Rows, each followed by one of two labels for a hidden trait (new trait and labels in each part):
[ -1   7   6   1  -5  -1  -7  -2  -5   3   3   3 -43   8 -12   1   4 -23
   3 -17   4  14   6 -11  -1   4 -20  -1   0   2   0  21  12  -4  27  -4
  -2  -5 -30  -5   3 -11  -1  -4  -1   3  -1  -6   7   4   1   1 -16   8
  -5   8   1   4   3  10  -4   0  -3   8   9  -3 -10   2  -3   5  -6  -6
  11 -51  -4   5 -12  -4  -5   1   3   1 -16 -12  -7 -24   3  -3   0  -3
   3  -9 -12   4 -21   0   5   1  -4   1  -4   9   7   3 -13   9   1 -14
 -12   2   7  -4   2  -2   5   5   2   0   1  -4  -1  -7]
Z
[ -9   1  -2  17   3   0 -15  -2   4   1 -18  12  31  -1   5  -1 -22  12
  -7  33  -3   4   2 -12   3  -6   0   3 -10  -5  -7 -32 -16   3 -29 -12
   0  -3  15   0   1   7  -1   1   1  -6  -7   0  -6 -27  -2  -4  -7  -6
   1  -2   7   5   0  -2  -3 -14  -8  -2  -4  -1  -4  -8   1  -5   3   2
  -5  -2  12   7 -10  -6   0  -1  -3   4   4 -13   8  -9  -5  -5   1   3
   2  -2   1   3   6   0  -2   1  -6  -2  -4   6   1   0   8  -7  -4  20
 -11   3 -10   1   5   7   4   8   3  -4   6   4   6   0]
J
[  0  12   1  -4  -1   5   9  -6  -7   6   0  -3 -16   0  -6  -9   3   8
   2 -24   0  -7  -5  -2   6   9 -10  -6  20  -3  10   7  10   0 -13   5
   0   2 -16   0   8   4  -2  -9   4  21   0  -1  -5  -3   3  19  -2  -4
  -6   6  -2  -6  -4  -3  -2  -1 -15   3   1  -5  -6  14   0   7  -7  -3
 -12  15  16   3  -3  -3  -4  -1   1  -3  -4   3  10 -19   2   6   1  -3
   3   1 -18   5 -12   0   2  -1  -7   2   1  -8  -8  -1  -5   6  -5  17
 -12  -1 -10  -4   1  -6   0   7   4  -1   4  -9  -3   1]
Z
[ -2  15   4   5  -1   4 -15  10   8   3  -4   3 -54  12 -14   2   4   0
   8 -29  -1   3  22  10   7  12 -26   0 -22  12  15   4   4  -1  19   0
   1  -9  -9 -17  -2 -14   3  -1  -5  14  -2  -4   7   6   7   5   4  -5
  -4   3  -5  -6  -3  24   1  -4  -6   4   9 -11  -5   3  -6  22 -10   2
   8 -63   4   2  -1  -2  -3   7  -1  -2  -9   7 -12  -2   0  -2   0   4
   1  -9 -13   3 -23   0   0   0  18   1  -9   6 -11  -6 -19   0  -1 -14
 -17  -3  50  -1   6  -9  -1  10  -4   3   0   2  -1 -16]
J
[  0  13   1 -18  -1  -1 -12  -4  12   5 -12   0 -25   8  -6   5 -12  43
   0 -30  -3   9  -1  -9  -3   6   6  -2   2   3   3  18   4  -2  -7   4
  -2  -1   8  -4   3   5  -1  -1   2  13   1  -4   6  -4  -2   5   7  -4
  -3   0 -10  -5  -4  12  -3  -2  13   0   6  -2   6   9  -7   9  -4  -2
   5   3   6  -6   1   0  -3  -1   5  -3 -12  -1 -15 -17   4  -5   0  -2
   4  -6 -24   4  -4  -1   4  -1  -8   6   0   4 -11 -11 -11   3   6 -11
 -10  -1 -17   7   1  -1  -2   7  -2  -1   5   0   4   7]
J
[  6  -5  -5 -19   6  -2  -6   3  -7  15   3  -7  18 -18   2  -5  -4   5
  -9   9   5   3   4 -11   2  -9  -1   1 -15  -5  -3  -4 -10   0 -19  -2
  -5   3  14   4   3  13  -6   0   0  -6  -1   7   8   1   0  -8 -16   3
   1  -3  -2  -6  -5   4   0  -3  23   2  -3  -3  -8  -5   3  -6   7  -8
   0  26   5  -5   0  -2   0  -3  -3  -2  17 -15  17  -4 -12   2   0  -5
   2  -4  -3   1 -24  -8   0   0  -8  -6   2  -4  -2   3  -4  -3  -6  13
 -10  -1 -11   2 -11   5  -1  -3  16  -2   1   7  -7 -16]
J
[ -4   6  -1   3   3  -3  -3  -5 -18  -5   9 -13  35   3   4   1   5  14
   2   7   2  -3  -1 -16  -2  -7  30  -4  30  -4   2 -36  -8   0  15  -5
   8  -4  -9  16   5  -7   4   7   4  16   7   6   5  14   0  -5  -2   4
  -1  -5  -1  -4  -1 -12  -3   6   5   1  -1  -3 -10   4   2  13  -4  -2
  -1   0 -11  -5  -3   1   3  -6   6   1 -11   2 -15 -29  10   4   0   1
   2  -1   5  -1   7   0   7  -1  -6   1   3 -11  15   6  -5   5 -10   5
   5   2   7  -1  -3   2  -4   2   5   0   3  -1  -1  -2]
Z
[ -6  12  -1 -13  -4   3 -24   7   4   7   3   4 -41  15 -10   5 -14  17
  10 -28   7  -6  37  -5  -2   4 -24   2  -9  13   3  34  12  -3  -8  -3
  -6   4  -3  -2  12 -13   0  -7   0   0  -6   0  10   3   4  13   0 -12
  -5  14 -31  -5   2   5   1  -3  14   4   8   5  -9  15  -5 -11 -19   6
   7 -63  -3   3  -3   7  -5  -7  -1  -2 -14  -2 -12 -25  -1  -9   2   3
   5  -9   2   0 -28   0   8  -1  -8   1  -6   0   6   1 -37   8  -6  -6
   0  -3   6  -5  -2  -7 -12   3   4  -1   6  -4  -2 -19]
J
[ 13  -1   0  -9  -2   3  -8  -5   9  -1  -3  -3 -20   6  -5   1 -12  37
  14 -17   1  -3   1  13  -1   4   7  -3  19  -5   9 -27   2  -1 -14   3
   5   2 -20   3   6 -11   0  -6   4   0  -6   2   3   9   2  12  -4  -3
   2   1  -1   4  -2  -3   3  -2 -16 -13   8 -10  14   7   2   5  -2   6
  -1  10  -9  -2   1   8  -3   1   2  -5  -2  17  -8   3   2  -4   1  -1
   3  -4  -3   4   5  -1  -3  -1 -10  -1  -1   6   8   1 -17  -1  -4  -4
   2   1   4  -7  -6   2  -1  -4   5   2   4   1  -5 -11]
Z
[ -3   1  -1  18  -1   3  -6   0  -3   4   3   2 -14   2   4   2   0 -26
  -3 -16   1  -8  -6   6   4  10  19  -1  -8   1   0 -11   5  -3   7  -6
  10   9 -24   3  -3 -10   1  12   3  18 -15  -2  -5   0  -1 -10  -7  -6
   2   5   1   5   0  -4   1   1  -6   3   4 -10  13  -8  -4  -1   3   1
   1  10  -4  13  -2   6   0   9   1   4  -6   7 -27 -22  15   4   1  -2
  10   4 -20  -2   4   1   0  -1  -6   2   2  12  10  -1 -18   7 -14  14
   1   0  13  -8  -6   1  -1   4  -3  -1 -16  -2   5 -21]
Z
